Below are the code and all the weights of a small trained network. Each question names an input and a target symbol and asks about switching units off, where a switched-off unit gives its printed mean instead of its output.

import numpy as np


def w(rows, s, z=0):
    codes = np.array(rows[::2]) - 128.0
    scale = np.full(codes.shape[1], s)
    scale[-1] = z or s
    return codes * scale


def norm(h):
    return h / np.sqrt((h * h).mean(-1, keepdims=True) + 1e-5)


def f(y):
    return y / 2 * (1 + np.tanh(0.7978845608 * (y + 0.044715 * y**3)))


def softmax(a):
    e = np.exp(a - a.max(-1, keepdims=True))
    return e / e.sum(-1, keepdims=True)


def log_softmax(a):
    a = a - a.max(-1, keepdims=True)
    return a - np.log(np.exp(a).sum(-1, keepdims=True))


def net(x, mask):
    ids = ['Ψαδημπσφ'.index(c) for c in x.split()]
    T = len(ids)
    res = E[ids] + P[:T]
    u = 0
    for l in range(3):
        q, k, v = (norm(res) @ M[l].T for M in (Q, K, V))
        z = softmax(np.where(np.tri(T) > 0, q @ k.T / 4**0.5, -1e9)) @ v
        res = res + np.where(mask[u], z, O[l][:, -1]) @ O[l][:, :-1]
        u += 1
        y = f(norm(res) @ A[l][:, :-1].T + A[l][:, -1])
        res = res + np.where(mask[u : u + 16], y, B[l][:, -1]) @ B[l][:, :-1]
        u += 16
    return log_softmax(norm(res)[-1] @ U[:, :-1].T + U[:, -1])


Q, K, V, O, A, B = {}, {}, {}, {}, {}, {}
E = w([
[188,119,152,46],'Ψ',
[155,111,221,133],'α',
[63,116,213,126],'δ',
[82,120,40,16],'η',
[86,8,156,164],'μ',
[150,158,63,128],'π',
[218,195,216,153],'σ',
[189,196,45,57],'φ',
],0.015)
P = w([
[189,143,43,246],'0',
[119,235,131,97],'1',
[174,57,110,131],'2',
[93,128,245,133],'3',
[124,237,125,85],'4',
[182,57,112,133],'5',
[76,92,180,42],'6',
[127,230,118,76],'7',
[179,56,112,139],'8',
[79,115,227,143],'9',
[127,222,119,73],'10',
[169,54,112,148],'11',
],0.011)
Q[0] = w([
[173,123,155,47],'0.h1',
[63,139,158,1],'0.h1',
[187,40,95,204],'0.h1',
[138,104,195,108],'0.h1',
],0.0093)
K[0] = w([
[108,249,3,196],'0.h1',
[61,22,121,44],'0.h1',
[132,68,76,225],'0.h1',
[57,17,80,210],'0.h1',
],0.0055)
V[0] = w([
[137,146,99,148],'0.h1',
[72,164,179,66],'0.h1',
[168,67,144,83],'0.h1',
[254,57,66,122],'0.h1',
],0.0074)
O[0] = w([
[50,130,135,153,148],'0.h1',
[31,84,49,32,120],'0.h1',
[221,144,254,111,152],'0.h1',
[177,130,86,60,250],'0.h1',
],0.0051,0.0013)
A[0] = w([
[86,151,255,121,153],'0.n1',
[132,92,189,114,102],'0.n2',
[112,193,245,217,128],'0.n3',
[123,11,163,162,253],'0.n4',
[123,145,200,146,179],'0.n5',
[142,94,139,22,111],'0.n6',
[91,144,67,111,75],'0.n7',
[191,152,128,114,52],'0.n8',
[66,109,122,92,132],'0.n9',
[133,200,99,180,61],'0.n10',
[39,202,111,156,54],'0.n11',
[99,168,133,73,48],'0.n12',
[110,204,135,85,175],'0.n13',
[158,164,81,87,180],'0.n14',
[94,101,52,119,63],'0.n15',
[141,187,41,152,165],'0.n16',
],0.0097,0.0017)
B[0] = w([
[99,79,65,128,254],'0.n1',
[101,131,69,81,177],'0.n2',
[136,60,59,60,247],'0.n3',
[167,184,56,87,209],'0.n4',
[118,69,124,3,193],'0.n5',
[121,98,125,230,196],'0.n6',
[250,108,129,72,142],'0.n7',
[64,100,107,160,168],'0.n8',
[143,14,135,161,151],'0.n9',
[53,118,226,138,146],'0.n10',
[173,162,147,171,148],'0.n11',
[103,144,195,134,159],'0.n12',
[55,80,242,69,197],'0.n13',
[88,43,186,125,191],'0.n14',
[165,92,92,158,138],'0.n15',
[130,51,207,107,181],'0.n16',
],0.0051,0.0056)
Q[1] = w([
[27,174,166,56],'1.h1',
[133,81,138,128],'1.h1',
[51,204,143,122],'1.h1',
[165,2,85,70],'1.h1',
],0.0091)
K[1] = w([
[99,37,131,12],'1.h1',
[228,175,31,176],'1.h1',
[217,47,208,16],'1.h1',
[140,184,94,253],'1.h1',
],0.0064)
V[1] = w([
[145,168,129,75],'1.h1',
[87,189,104,151],'1.h1',
[210,119,246,82],'1.h1',
[70,89,103,2],'1.h1',
],0.0078)
O[1] = w([
[140,253,122,42,92],'1.h1',
[126,203,26,131,5],'1.h1',
[182,86,135,171,242],'1.h1',
[231,103,74,92,34],'1.h1',
],0.0059,0.0029)
A[1] = w([
[137,142,109,186,203],'1.n1',
[99,62,124,150,123],'1.n2',
[169,197,203,59,119],'1.n3',
[99,56,59,136,5],'1.n4',
[93,217,119,60,199],'1.n5',
[89,96,132,32,152],'1.n6',
[115,45,67,149,136],'1.n7',
[100,120,216,99,163],'1.n8',
[104,171,185,172,50],'1.n9',
[44,163,67,123,102],'1.n10',
[182,115,127,195,55],'1.n11',
[80,141,2,132,143],'1.n12',
[147,64,223,129,93],'1.n13',
[157,91,47,111,89],'1.n14',
[51,204,167,53,225],'1.n15',
[80,99,53,78,88],'1.n16',
],0.0096,0.0029)
B[1] = w([
[143,81,28,94,128],'1.n1',
[136,116,95,104,189],'1.n2',
[61,126,101,124,193],'1.n3',
[126,133,160,99,163],'1.n4',
[220,84,49,105,142],'1.n5',
[130,112,107,193,255],'1.n6',
[109,204,122,140,201],'1.n7',
[89,117,95,132,216],'1.n8',
[142,167,126,84,116],'1.n9',
[153,168,63,149,124],'1.n10',
[144,137,125,105,136],'1.n11',
[189,232,119,177,135],'1.n12',
[123,166,130,157,248],'1.n13',
[166,168,125,122,144],'1.n14',
[166,72,2,161,181],'1.n15',
[166,117,166,167,167],'1.n16',
],0.0092,0.007)
Q[2] = w([
[223,189,103,186],'2.h1',
[175,46,166,223],'2.h1',
[209,101,123,157],'2.h1',
[167,129,174,254],'2.h1',
],0.0088)
K[2] = w([
[178,194,31,170],'2.h1',
[254,156,164,166],'2.h1',
[218,70,89,179],'2.h1',
[233,197,134,159],'2.h1',
],0.0087)
V[2] = w([
[144,88,49,89],'2.h1',
[150,242,242,97],'2.h1',
[148,86,160,158],'2.h1',
[2,189,99,31],'2.h1',
],0.0061)
O[2] = w([
[157,177,127,69,140],'2.h1',
[153,131,2,145,1],'2.h1',
[204,54,117,160,174],'2.h1',
[110,147,108,169,4],'2.h1',
],0.011,0.0045)
A[2] = w([
[106,81,115,144,159],'2.n1',
[158,58,90,197,85],'2.n2',
[159,181,179,76,150],'2.n3',
[184,156,118,170,124],'2.n4',
[148,155,178,48,104],'2.n5',
[101,170,106,81,123],'2.n6',
[66,237,131,155,253],'2.n7',
[136,98,86,90,111],'2.n8',
[80,80,207,219,124],'2.n9',
[64,143,183,156,139],'2.n10',
[49,120,161,189,125],'2.n11',
[142,95,131,147,146],'2.n12',
[151,154,121,135,136],'2.n13',
[148,149,254,92,139],'2.n14',
[192,129,162,171,132],'2.n15',
[152,122,31,97,99],'2.n16',
],0.012,0.0054)
B[2] = w([
[83,150,197,159,190],'2.n1',
[70,72,120,140,183],'2.n2',
[61,76,62,125,150],'2.n3',
[96,167,92,142,136],'2.n4',
[31,138,142,95,157],'2.n5',
[156,69,88,115,119],'2.n6',
[218,176,67,253,166],'2.n7',
[144,153,194,131,146],'2.n8',
[54,129,183,83,255],'2.n9',
[193,189,189,92,179],'2.n10',
[152,95,167,58,189],'2.n11',
[87,174,130,119,170],'2.n12',
[76,170,63,106,122],'2.n13',
[117,140,122,148,215],'2.n14',
[129,157,104,127,156],'2.n15',
[129,156,173,139,136],'2.n16',
],0.0071,0.0087)
U = w([
[255,54,155,131,150],'Ψ',
[184,55,191,174,81],'α',
[148,165,99,167,255],'δ',
[197,137,114,31,150],'η',
[90,191,193,116,91],'μ',
[188,197,241,151,147],'π',
[44,49,94,234,103],'σ',
[41,152,54,78,135],'φ',
],0.0087,0.0055)

Each question gives the input, a string of symbols that net reads in full, and the target symbol t.
The units are the heads (4 rows each of Q, K, V and O) and the neurons (one row each of A and B). Each row of codes is followed by its name. A weight is (code - 128) times the scale printed after its matrix; where a second scale follows, it is the last column's (O, A, B and U).
mask holds one flag per unit, layer by layer, with each layer's heads first. A switched-off unit (its flag False) gives its mean, the last column of its rows in O or B, instead of its output. The means were averaged over made-up inputs and are rounded, as every weight is.
A unit's drop is (log p(t) with every unit on - log p(t) with that unit switched off) / (log p(t) with every unit on - log p(t) with every unit switched off).
The circuit of an input: a set's keep is (log p(t) with only the set's units on - log p(t) with every unit switched off) / (log p(t) with every unit on - log p(t) with every unit switched off). Starting from the 12 units with the biggest drops (on a tie, the unit counted first), units are removed one at a time, each time the one whose removal leaves the highest keep (on an exact tie, the one counted first), for as long as the keep stays at least 0.8.
circuit, biggest first: the units of the circuit, biggest drop first
unit that matters most: the unit with the biggest drop
top k neurons: the k neurons with the biggest drops, biggest first
k most important neurons of layer l: the k neurons of layer l with the biggest drops, biggest first
input σ α Ψ δ δ δ Ψ μ φ, target σ: top 3 neurons -> 0.n14, 1.n3, 0.n16
input μ α Ψ σ δ, target σ: circuit, biggest first -> 1.n15
input φ μ σ π σ σ σ μ π σ η α, target φ: top 4 neurons -> 0.n4, 1.n1, 0.n13, 0.n5
input α φ Ψ η φ π δ σ, target φ: circuit, biggest first -> 1.n3, 2.n3
input δ μ σ σ α μ α μ π, target δ: circuit, biggest first -> 1.n7, 0.n13, 1.n12
input σ μ π φ π σ π α φ, target σ: top 2 neurons -> 0.n4, 0.n14
input Ψ δ δ φ Ψ π π η δ, target Ψ: circuit, biggest first -> 1.h1, 0.n4, 2.n9
input μ φ σ, target μ: top 2 neurons -> 1.n7, 0.n4
input Ψ φ φ, target Ψ: top 2 neurons -> 0.n14, 0.n16
input Ψ μ π, target Ψ: top 2 neurons -> 1.n6, 0.n13
input Ψ σ π, target Ψ: top 3 neurons -> 0.n16, 0.n4, 0.n14
input Ψ φ η μ σ δ σ σ μ σ μ μ, target Ψ: top 3 neurons -> 0.n4, 2.n9, 1.n3
input φ φ π η Ψ α σ π μ, target φ: 3 most important neurons of layer 0 -> 0.n4, 0.n5, 0.n3
input φ σ α δ σ α σ η Ψ, target φ: top 3 neurons -> 1.n1, 0.n6, 1.n6
input Ψ π π φ α δ, target Ψ: circuit, biggest first -> 1.h1, 0.n4, 0.h1, 2.n9
input σ σ μ φ π, target π: 2 most important neurons of layer 0 -> 0.n14, 0.n16
input η μ σ α μ Ψ μ Ψ π, target η: unit that matters most -> 1.n6
input δ σ π η Ψ φ Ψ Ψ μ σ σ Ψ, target δ: top 2 neurons -> 0.n13, 1.n7
input φ π π σ δ φ Ψ σ η μ π π, target φ: top 3 neurons -> 0.n16, 0.n5, 1.n7
input π π σ σ σ, target φ: most important neuron of layer 0 -> 0.n3
input π μ φ σ μ σ σ η φ μ δ, target σ: top 3 neurons -> 1.n15, 1.n6, 0.n16
input φ σ π δ δ σ μ φ π, target φ: 2 most important neurons of layer 0 -> 0.n16, 0.n5
input σ π η, target σ: top 3 neurons -> 0.n14, 1.n16, 1.n15
input μ μ σ μ π μ, target μ: top 4 neurons -> 0.n4, 0.n14, 0.n16, 0.n13
input φ σ σ φ μ μ, target φ: 2 most important neurons of layer 1 -> 1.n7, 1.n1
input η σ δ φ μ π Ψ π μ Ψ σ μ, target η: 3 most important neurons of layer 0 -> 0.n4, 0.n13, 0.n14
input σ η σ, target σ: unit that matters most -> 1.h1
